[[-14  27  16]
 [ -2  14   3]
 [ -9   9  18]]
->
[[ 16   3  18]
 [ 27  14   9]
 [-14  -2  -9]]

[[ -6  -7   4]
 [-29 -22 -29]
 [  7  15  12]]
->
[[  4 -29  12]
 [ -7 -22  15]
 [ -6 -29   7]]

[[ -2 -35]
 [-11 -10]
 [  2  32]
 [ -6  -4]]
->
[[-35 -10  32  -4]
 [ -2 -11   2  -6]]

[[  8 -29]
 [ 28 -11]
 [ -9  29]
 [ -3  10]
 [  0  13]
 [-23  24]
 [  3  -6]
 [ 18  15]
 [ 29   6]
 [-28  16]
 [  7   5]]
->
[[-29 -11  29  10  13  24  -6  15   6  16   5]
 [  8  28  -9  -3   0 -23   3  18  29 -28   7]]

[[-21 -14  27  22   1  19 -24  24 -16]
 [ -9   4   2  -5  15   0  12 -16 -14]]
->
[[-16 -14]
 [ 24 -16]
 [-24  12]
 [ 19   0]
 [  1  15]
 [ 22  -5]
 [ 27   2]
 [-14   4]
 [-21  -9]]

[[  6   1  -3 -27   7   0   2  -1   1   1   1  -6]
 [  5   1  -4 -29  17  -1  -9  -2   5   4   1  -6]]
->
[[ -6  -6]
 [  1   1]
 [  1   4]
 [  1   5]
 [ -1  -2]
 [  2  -9]
 [  0  -1]
 [  7  17]
 [-27 -29]
 [ -3  -4]
 [  1   1]
 [  6   5]]

[[  2   2   4   1   5   1  -4  -8   7  -1   1]
 [  0   7  13   3  10   0  -4 -18  24  -2   3]
 [ -4   7  13   2  10  -1  -6 -18  26  -1   4]
 [ -6   8  14   2  10  -2  -6 -18  27  -1   4]]
->
[[  1   3   4   4]
 [ -1  -2  -1  -1]
 [  7  24  26  27]
 [ -8 -18 -18 -18]
 [ -4  -4  -6  -6]
 [  1   0  -1  -2]
 [  5  10  10  10]
 [  1   3   2   2]
 [  4  13  13  14]
 [  2   7   7   8]
 [  2   0  -4  -6]]
---
[[-20 -11  28]
 [  7   2   4]
 [ 23   5  -8]
 [ 10  -7   8]]
->
[[  8  -7  10]
 [ -8   5  23]
 [  4   2   7]
 [ 28 -11 -20]]

[[ -5   1   2 -18]
 [ -5   4   4 -29]]
->
[[-29   4   4  -5]
 [-18   2   1  -5]]

[[  1 -25  21   3 -27]
 [-26  -8   9 -13   6]
 [-25  14 -28  26 -22]
 [-26  21  21 -15 -12]
 [-15  27 -27  22 -24]]
->
[[-24  22 -27  27 -15]
 [-12 -15  21  21 -26]
 [-22  26 -28  14 -25]
 [  6 -13   9  -8 -26]
 [-27   3  21 -25   1]]

[[ -6 -14 -24  -8 -20  18  12   1  11 -10]
 [ 30 -28  17  14  -4   8 -20 -23   4  23]
 [ 27  26  -5   3  15 -27 -29  21 -13 -14]
 [ 20   6   7   3  12 -32  34 -10 -30   8]
 [ 30  18  10   9  14 -20 -15  -7  -3  10]
 [  7  23   9  13  -5 -26  27  16 -20  23]
 [-19  18  32  -4   5  15  -1  -1 -25  30]
 [  8  17 -30 -26  26  -3  -4  10  32 -29]]
->
[[-29  32  10  -4  -3  26 -26 -30  17   8]
 [ 30 -25  -1  -1  15   5  -4  32  18 -19]
 [ 23 -20  16  27 -26  -5  13   9  23   7]
 [ 10  -3  -7 -15 -20  14   9  10  18  30]
 [  8 -30 -10  34 -32  12   3   7   6  20]
 [-14 -13  21 -29 -27  15   3  -5  26  27]
 [ 23   4 -23 -20   8  -4  14  17 -28  30]
 [-10  11   1  12  18 -20  -8 -24 -14  -6]]

[[ 18 -16  -7 -14  15 -24   5 -14 -17]
 [ 16 -18  -4 -19   7 -23   9 -13 -19]
 [-20  19   0  17  -7  22  -6  15  15]
 [ 17  -1  11 -20  20 -13  21  -3  -2]
 [ -6 -14   4  18 -27  12 -20  15 -13]
 [ 20   4   2 -11  21 -18  18 -10  12]]
->
[[ 12 -10  18 -18  21 -11   2   4  20]
 [-13  15 -20  12 -27  18   4 -14  -6]
 [ -2  -3  21 -13  20 -20  11  -1  17]
 [ 15  15  -6  22  -7  17   0  19 -20]
 [-19 -13   9 -23   7 -19  -4 -18  16]
 [-17 -14   5 -24  15 -14  -7 -16  18]]

[[ -9   9 -13 -20]
 [-13 -12  12  -9]
 [-19  -2  -1  10]
 [  2  -7 -19  -5]
 [  5  -3   1  -2]
 [  0  26  11 -10]
 [ 12   0 -14  -5]
 [  9  -9  -5  -4]
 [  4  -1  11  -2]
 [  1   2  -4  -4]]
->
[[ -4  -4   2   1]
 [ -2  11  -1   4]
 [ -4  -5  -9   9]
 [ -5 -14   0  12]
 [-10  11  26   0]
 [ -2   1  -3   5]
 [ -5 -19  -7   2]
 [ 10  -1  -2 -19]
 [ -9  12 -12 -13]
 [-20 -13   9  -9]]

[[ -6 -18 -28   5   3   7  11]
 [ -6  -9   7  -2  -3  -2   6]
 [  3   1 -16   4   5   6  -1]]
->
[[ -1   6   5   4 -16   1   3]
 [  6  -2  -3  -2   7  -9  -6]
 [ 11   7   3   5 -28 -18  -6]]
